Here are made-up things, facts about them, and rows of numbers that follow some of those facts. Name the thing behind each unnamed row.

Some facts about the things:
η: uses; τ: is of sort; σ: belongs to class; Λ: points at
dudro η bigutro; groskur η grobran; graster η dibok; bafal η bugre; floflek η bigutro; tratun η parol; nena η droski
skivak η stavisal; grebra η giba; stuviro η flaplun; grimok η groplur; bokla η bigutro; nipim η bugre; tranuk η gistaplok
lestegril η pogok; skezel η rese; vepum η skabri; nubo η groplur; skezufin η zomam; tadrir η bokano; gruster η stavisal
bigutro η stavisal; bidek η stusim; garik η skivoplek; firem η tesugrik; mibrel η giba; kufler η pogok; stosko η skivoplek
sketru η stavisal; zosku η droski; satrin η stavisal; kedras η klodestil; sanesta η bugre; benemek η gidri; trumin η voka
stezu η zatri; grustu η gidri; lesa η tudur; skuvur η graskan; griklik η nenor; gepu η zatri; flikli η grobran
plotrin η gistaplok; gidri η bokano; groplur η tesugrik; zagrer η flaplun; milom η skivoplek; skabri η flikli; ziplus η gopusti
fomus η dasar; flupum η stavisal; sugro η bokano; plogal η dibok; beflis η gidri; graskan η gistaplok; nedro η plumo
nirel η lomul; koba η mibrel; skopeste η groplur; grabri η trimor; klaris η dasar; dudro τ b; treflu τ a
groskur τ d; stusim τ a; flugitra τ b; skuzosti τ d; gibres τ a; bunulik τ a; graster τ a
bafal τ d; skuvi τ a; faklik τ d; plumo τ a; floflek τ d; stavisal τ b; teste τ c
pluklol τ a; tratun τ a; nena τ b; baki τ a; skivak τ d; grebra τ c; maskikor τ b
dastosor τ a; stuviro τ a; diflem τ d; dromek τ a; kaskul τ d; skiren τ b; grimok τ b
flaplun τ a; brugam τ a; dilur τ c; droski τ a; bokla τ b; nipim τ b; tranuk τ a
bigil τ b; klasku τ a; lestegril τ a; dozar τ a; zipum τ b; pokur τ b; tragrus τ a
karo τ b; dreli τ d; skezel τ c; tivam τ b; vepum τ b; lomul τ a; nofa τ d
rozu τ a; dibok τ a; nubo τ b; skezufin τ c; zabe τ b; flirifis τ a; tadrir τ b
gruster τ b; bigutro τ a; bidek τ a; giba τ d; garik τ b; volur τ b; gopusti τ a
barabu τ b; firem τ b; geflu τ a; bidrul τ c; bugre τ a; parol τ a; suga τ b
gamoski τ a; stosa τ d; mibrel τ d; kufler τ d; stosko τ a; sketru τ a; zosku τ b
satrin τ b; kluka τ b; kedras τ a; trutos τ d; sanesta τ d; bupu τ b; benemek τ c
bremul τ c; misko τ b; grobran τ a; trumin τ a; zomam τ c; pogok τ c; stezu τ d
floki τ b; trimor τ c; voka τ a; rese τ a; grustu τ b; sutes τ b; tudur τ a
skivoplek τ c; drustul τ b; lesa τ a; klodestil τ a; skuvur τ b; kupum τ a; nenor τ a
griklik τ a; gepu τ d; flikli τ b; plotrin τ b; gidri τ d; mopas τ b; bokano τ d
gistaplok τ b; groplur τ b; steflol τ a; zagrer τ b; milom τ a; klidro τ a; skabri τ c
vupla τ d; ziplus τ b; fomus τ d; tridron τ b; dasar τ a; flupum τ d; sugro τ b
plogal τ a; beflis τ c; graskan τ a; nedro τ a; nirel τ c; gono τ c; pokle τ a
koba τ b; tesugrik τ c; skopeste τ c; grabri τ c; tofle τ d; klaris τ b; zatri τ a
dudro σ 570; treflu σ 983; groskur σ 367; flugitra σ 570; skuzosti σ 983; gibres σ 70; bunulik σ 367
graster σ 983; bafal σ 570; skuvi σ 570; faklik σ 367; plumo σ 570; floflek σ 367; teste σ 214
pluklol σ 214; tratun σ 570; nena σ 214; baki σ 214; skivak σ 70; grebra σ 570; maskikor σ 214
dastosor σ 570; stuviro σ 570; dromek σ 367; kaskul σ 983; skiren σ 983; grimok σ 367; brugam σ 673
dilur σ 673; bokla σ 673; nipim σ 983; tranuk σ 983; bigil σ 983; klasku σ 570; lestegril σ 367
dozar σ 673; zipum σ 570; pokur σ 367; tragrus σ 214; karo σ 983; dreli σ 570; skezel σ 367
tivam σ 70; vepum σ 983; nofa σ 367; rozu σ 570; dibok σ 983; nubo σ 673; skezufin σ 673
zabe σ 570; flirifis σ 570; tadrir σ 570; gruster σ 983; bigutro σ 367; bidek σ 983; garik σ 570
volur σ 367; barabu σ 367; firem σ 983; bidrul σ 673; parol σ 570; suga σ 214; gamoski σ 214
stosa σ 570; mibrel σ 214; kufler σ 70; stosko σ 367; sketru σ 570; zosku σ 983; satrin σ 367
kluka σ 983; kedras σ 214; trutos σ 570; sanesta σ 983; bupu σ 367; benemek σ 983; bremul σ 367
misko σ 367; trumin σ 570; pogok σ 570; stezu σ 673; floki σ 570; grustu σ 983; sutes σ 570
drustul σ 214; lesa σ 70; skuvur σ 983; kupum σ 570; griklik σ 983; gepu σ 983; flikli σ 570
plotrin σ 983; gidri σ 367; mopas σ 570; bokano σ 214; groplur σ 367; steflol σ 367; zagrer σ 367
milom σ 367; klidro σ 367; skabri σ 70; vupla σ 570; ziplus σ 570; fomus σ 570; tridron σ 570
flupum σ 983; sugro σ 367; plogal σ 570; beflis σ 983; graskan σ 673; nedro σ 673; nirel σ 70
pokle σ 570; koba σ 367; tesugrik σ 214; skopeste σ 983; grabri σ 367; klaris σ 214; treflu Λ skiren
skuzosti Λ stezu; skuzosti Λ floflek; skuzosti Λ gidri; gibres Λ tivam; bunulik Λ faklik; graster Λ dromek; skuvi Λ treflu
faklik Λ stosa; faklik Λ kaskul; floflek Λ stezu; floflek Λ dudro; pluklol Λ maskikor; pluklol Λ volur; pluklol Λ vepum
tratun Λ trumin; tratun Λ skivak; nena Λ gruster; nena Λ tivam; baki Λ skuzosti; baki Λ gidri; baki Λ dudro
grebra Λ beflis; maskikor Λ pluklol; dastosor Λ nubo; stuviro Λ zosku; kaskul Λ faklik; kaskul Λ sutes; bokla Λ mibrel
nipim Λ drustul; nipim Λ nena; tranuk Λ klasku; klasku Λ klidro; lestegril Λ vupla; pokur Λ stuviro; tragrus Λ tesugrik
karo Λ klaris; karo Λ mopas; rozu Λ dudro; dibok Λ tivam; dibok Λ satrin; skezufin Λ karo; skezufin Λ mopas
flirifis Λ graskan; flirifis Λ tratun; gruster Λ satrin; bigutro Λ tadrir; volur Λ pluklol; firem Λ dromek; bidrul Λ sugro
suga Λ nipim; suga Λ nubo; stosa Λ kaskul; stosa Λ bunulik; sketru Λ bigil; sketru Λ flirifis; zosku Λ stosko
zosku Λ zabe; kedras Λ plumo; kedras Λ pokle; benemek Λ tridron; bremul Λ dilur; misko Λ bunulik; trumin Λ nofa
trumin Λ plogal; stezu Λ dreli; sutes Λ stosa; drustul Λ nipim; skuvur Λ skopeste; skuvur Λ flugitra; kupum Λ ziplus
griklik Λ flirifis; mopas Λ klaris; steflol Λ trutos; skabri Λ tranuk; vupla Λ lesa; tridron Λ teste; flupum Λ floflek
flupum Λ gidri; sugro Λ skezufin; sugro Λ karo; graskan Λ griklik; graskan Λ skivak; nirel Λ gepu; koba Λ benemek
skopeste Λ teste; skopeste Λ koba; grabri Λ pluklol; klaris Λ trutos

Some rows with their names:
trutos: [-20  29   7 -13   4  17 -12  -3  29  23 -33  -4   8  -4   8  23   9   6
  -8  -1   9   3  -6   0   9 -12   2 -11 -21  -9  28   8  20  20   5   6]
garik: [-11  27   8 -11  16  30  -7   4  22  23 -29   0   9  14  10  28  12  17
  -6   3   5  -1  -8   5   9  -4   7 -10  -7  -7  23   4  22  22   7   2]
lesa: [ -1   8   3  -1   7  -2   1  10   8  -2 -14   7   2   7   4   8   5   7
   6  -4 -12   3  -1  -9  -5  -3  12 -10  -4  -5  -5  -4  16   1   0  15]
skiren: [-18 -15   8   7   5 -26  12  16  -6 -20  31  10  25  11 -11  14  -2 -17
  -4 -15 -18 -10  14  -4   1  -9  11   2  20  -4 -20  -8  15 -22   1  19]
stezu: [ -5  -8   5   8 -15 -10   1 -11 -13  -7  25  -6   7 -12 -22 -13 -11 -30
 -22  -5  23  -2  10   4   3  -8 -11  20   1   7   0   4 -21 -22  -3 -17]
lestegril: [ 20  -8  -6   4 -13  -2  -3 -11 -11  -1   4  -5 -23  -8  -4 -25  -6   3
   3   8   5   5  -3  -4 -14   8  -3   0  -1  12 -10   6 -24  -3  -7  -5]
plotrin: [-19 -13  11   7   8 -23  14  18  -7 -18  27  10  23  13 -15  12   0 -15
  -7 -17 -16 -10  16  -3  -1  -9  14   0  19  -2 -20  -6  16 -26   0  20]
suga: [ 26   0  -2   6 -14  10  -7 -15  -9 -10  -5  -4 -35 -14   6 -30  -5  -2
   8  14  13   9  -7  -4 -14  10  -8   8  -7   6  -3   3 -21   8  -5  -8]
bafal: [-17  26   5 -12  13  19  -7   2  24  26 -42  -3  11   4   6  20  11   8
  -6  -3   9   4  -5   2  11  -7   1 -15 -19  -6  32   4  23  15   6   5]
kluka: [-18 -15   9   8   6 -26  12  16  -6 -20  29  10  27   9 -11  14  -2 -17
  -3 -16 -17  -9  15  -4   2  -9  11   2  20  -4 -21  -7  16 -23   0  19]
mibrel: [  6  10   6   5   3 -10   0  10   7 -18 -41   6 -15 -14  12 -14   5 -12
  19  -6  -3  16  -4 -20  -6   1   2  -8 -22  -9   2 -11  21  -2   0  23]
groskur: [ -2   1   5   4   3 -19   3  10   5 -12 -28   5  -7 -10   3 -11   6 -10
  14 -10 -10  10   5 -18  -9   1   7 -14 -13  -3  -5  -5  18 -14  -1  28]
groplur: [  9   5  -1  10   4 -11  -1   6   6 -16 -10  -1   5   3  15  -3   2  -5
  26  -5 -23  12  -5 -14  -4  -3   6  -5   8  -8 -14  -9  15  -5  -4  21]
stuviro: [  5  16  -4 -12  -6  37 -14 -22   8  37  -8 -14  -7   1  -2   6  -1  21
 -18  15  27  -3 -12  17   4   1  -9   0  -8   9  26  17 -21  25   1 -28]
pokle: [ -9  26   3 -11  13  26  -7   5  22  22 -28   2  11  11  11  29   8  20
  -5   1   4  -1 -10   5  10  -6   5 -11 -10  -9  22   1  22  27   7  -1]
koba: [ 18  -9  -3   5 -14   2  -4 -15 -11  -3   8  -8 -26 -10  -5 -26  -5   2
   3  11   8   4   0  -2 -16   9  -4   2   2  13 -10  10 -26  -4  -6  -4]
skopeste: [  1 -13 -11   2 -14 -17   7 -13 -17  -3  56 -20  20   5 -19  -7  -8 -13
 -10   2  -4  -2  12  12  -1  -5   1  24  29   9 -22   7 -31 -31  -5 -22]
dibok: [ -8 -28  -2   5 -20 -19   6  -8 -17 -11  53  -4   9  -6 -19  -7 -16 -12
 -13  -6   4 -12   8   8   0  -6  -6  11  19   9 -19   5 -24 -15  -4 -12]
klidro: [  7   1   2   4   2 -13   4  12   3 -16 -13  10  -7   0   7  -3   2   2
  15  -4 -18   7  -2 -15 -10   0  11  -9  -4  -6 -13  -8  16  -2  -1  21]

Rows to name:
No name comes twice in this set of rows, the named rows included.
[ -6  13  -3 -11  -8  27 -14 -23  12  37 -18 -18  -5 -11   0  -1   1   9
 -14  10  31   1 -10  14  10  -1 -18  -4 -16   8  34  20 -16  19   1 -21] => vupla
[ 17  18  -7   1   4  -2   3  10   8 -24 -19  -3  -5  -1  26  -6   5   1
  30   3 -21  20  -8 -11  -2   0   8   6  -4 -15 -10 -16  17   4   3   6] => tesugrik
[  2  10  -7  -4  -4  33 -18 -21  14  38  -7 -10 -11   2   2  12  -1  20
 -26  19  16  -4  -8  13   2   7 -15   3 -13   5  26  12 -18  21  -1 -37] => sketru
[-14 -30  -2  13 -17 -28  -1 -14 -10   3  40  -5   6 -12 -25  -9 -11 -26
 -25  -4   0  -8  20   0  -4  -1 -14  12   4  11 -10   8 -25 -35  -9 -13] => flupum
[  6   7  -3  -4   8 -11   9  15   0 -17  -9   4  -9   3   9  -3  10   6
  15   3 -22   9   6 -10 -11   5  16  -2  -2  -8 -15  -8  14  -7   3  15] => skezel
[-12   5   5   0  10 -11  15  22  -4 -26  19  10  22  11  -4  16   3 -15
  -7  -9 -10  -4  10   2   8  -9  13  20  10 -14 -11 -16  18 -16   9  -2] => dilur
[ 26   1  -2   5 -18  10  -9 -19  -8  -9  -2  -6 -37 -16   5 -30  -6  -1
   5  16  16   9  -6  -4 -16  10  -9  10  -8   7  -4   6 -24   8  -5 -10] => drustul
[ 17 -12  -4   4 -12  -1  -4 -13 -11  -5   8  -6 -24 -11   0 -26  -5   0
   7  11   6   3  -2  -1 -13  10  -7   1   2  10  -8   8 -22  -1  -6  -3] => pokur
[ 27   4  -4   5 -18   7  -8 -14  -6 -10  -4  -3 -35 -15   4 -27  -7   0
   5  14  13  10  -9  -6 -17   7  -6   8 -11   5  -5   4 -22   9  -5 -12] => baki
[-15 -13   7   6   6 -27  13  18  -6 -16  25  12  28  11 -16  14  -2 -13
  -6 -17 -18  -8  13  -5   1 -10  14   1  16  -2 -21  -9  14 -25   0  17] => bidek
[-16 -18  13   4  11 -26  16  22 -10 -13  22   9  24  14 -17  13   2 -16
   1 -18 -15  -8  14  -7   5  -3   9  -1  25  -7 -20  -8  17 -23  -4  12] => vepum
[-15  25  -1 -21  12  27  -2   7  22  16 -18  -3   7   9  19  29  12  25
  -1   5  -1  -1  -8  12  14  -5   6  -3  -8 -14  21   0  22  30  13  -7] => pogok
[ -3  32   4 -17 -33  36 -27 -36  22  26  18 -19 -20 -16  -1  15  -5  14
 -31  25  31  -3  -6  10 -15 -12   3  15 -12  -1  13  36 -27  36  -3 -23] => mopas

Now the same things, written a new way:
Known rows:
pluklol: [ -14   14   51    9  -18   40    9   -2   92  -69  -50   96  -84  -53
 -104]
bremul: [-20  15  -4 -14   0  14  -2   4   0  -4 -16   6 -11  -6  15]
stuviro: [ 26  -7  -4   2 -10 -11  14  -9  28   0  -2  -2  25 -19 -27]
bigutro: [-35  14   0  -4   8  15  25   4  -8  -1 -19  11  -5  -7  -8]
trutos: [ 19 -14   0  16   0 -12  -8   0  -7   3  16 -13   9  12 -11]
steflol: [ -8  14  -6 -14   2  21  18   8   6   0 -20  14 -11 -16   0]
flaplun: [ -1  -8 -12   3   3  11  -3  15 -22   0   3  -6 -19  20  13]
griklik: [ 18  12  -1  -1  -8   1  16 -11  30  -4  -6   1  22 -26 -27]
tranuk: [ 18  11  -1   3  -6   3  11  -7  26  -3  -6   0  19 -21 -25]
groplur: [-16  14  -3  -6  11  15 -18   7 -32   3  -1   8 -26  17  29]
kluka: [ -3   6  10  15   3  -6 -24  -5 -20  -1  18 -11   2  16   9]
grimok: [-15  12   4   1  11  19 -21  11 -24  12  -7  14 -22  17  24]
dastosor: [ 24  -8  -6   5 -10 -11   8 -10  19  -5   5  -9  21 -12 -21]
maskikor: [-23  21  56  -3 -15  22   2 -16  80 -65 -43  94 -76 -52 -82]
skuzosti: [ 13  16   1  -8  -6  -6  19 -15  22  -5  -2   5  19 -29 -24]
nena: [  2   6   9 -28   1  -5  13 -19  16  -2  -9   8   5 -23  -8]
sugro: [-28  14  16 -30  -2   0  27  -5  29  -1 -13  27  -4 -33  17]
dasar: [ -2  -8 -11   3   3  11  -4  13 -21   0   4  -6 -20  21  12]
plumo: [ 20 -15  -6  21  -3  -8 -13   2 -12  -4  21 -26   5  19  -5]

Rows to name:
No name comes twice in this set of rows, the named rows included.
[-36  25  32   2 -13  35  -6   7  62 -45 -51  79 -63 -37 -48] => grabri
[-46   0   2   1   8 -11  -1  -6 -43  -6   7  -5 -12  21  18] => stavisal
[ 10   0   1  -7  -9 -27   4 -24  14  -5   7  -2  22 -15  -8] => tridron
[ 13  -7  -1   4 -12 -17  -8 -10  17  -3   1 -14  25  -7 -12] => grebra
[ 25  -9  -3   8  -9 -11   7  -5  23   0   1  -7  21 -11 -22] => trumin
[ -5   5  16  -5 -12 -10   5  -6  36 -10   6 -10  21 -20  -4] => benemek
[ 23 -17   0  28  -1  -3 -14   9  -1   4  14 -17  11  18 -12] => plogal
[-49  10  15   9  16  10  -7   8 -27  10 -10  12 -12  15  14] => satrin
[ 14  12  -7  -1  -7  -3  11 -12   9 -12   6 -13  12 -14 -17] => dibok
[-30  18   7 -15   7  10  36  -1  14   7 -29  30   2 -28 -17] => floflek
[-13  -1  -6  -7   5  -3 -13   1 -33  -2   9  -1 -21  21  31] => gistaplok
[  0   7   8 -27   1  -7  12 -19  10  -5  -4   4   4 -19  -5] => suga
[-18  20   4 -23   3   7  11  -5  10   4 -19  26  -7 -20  10] => koba

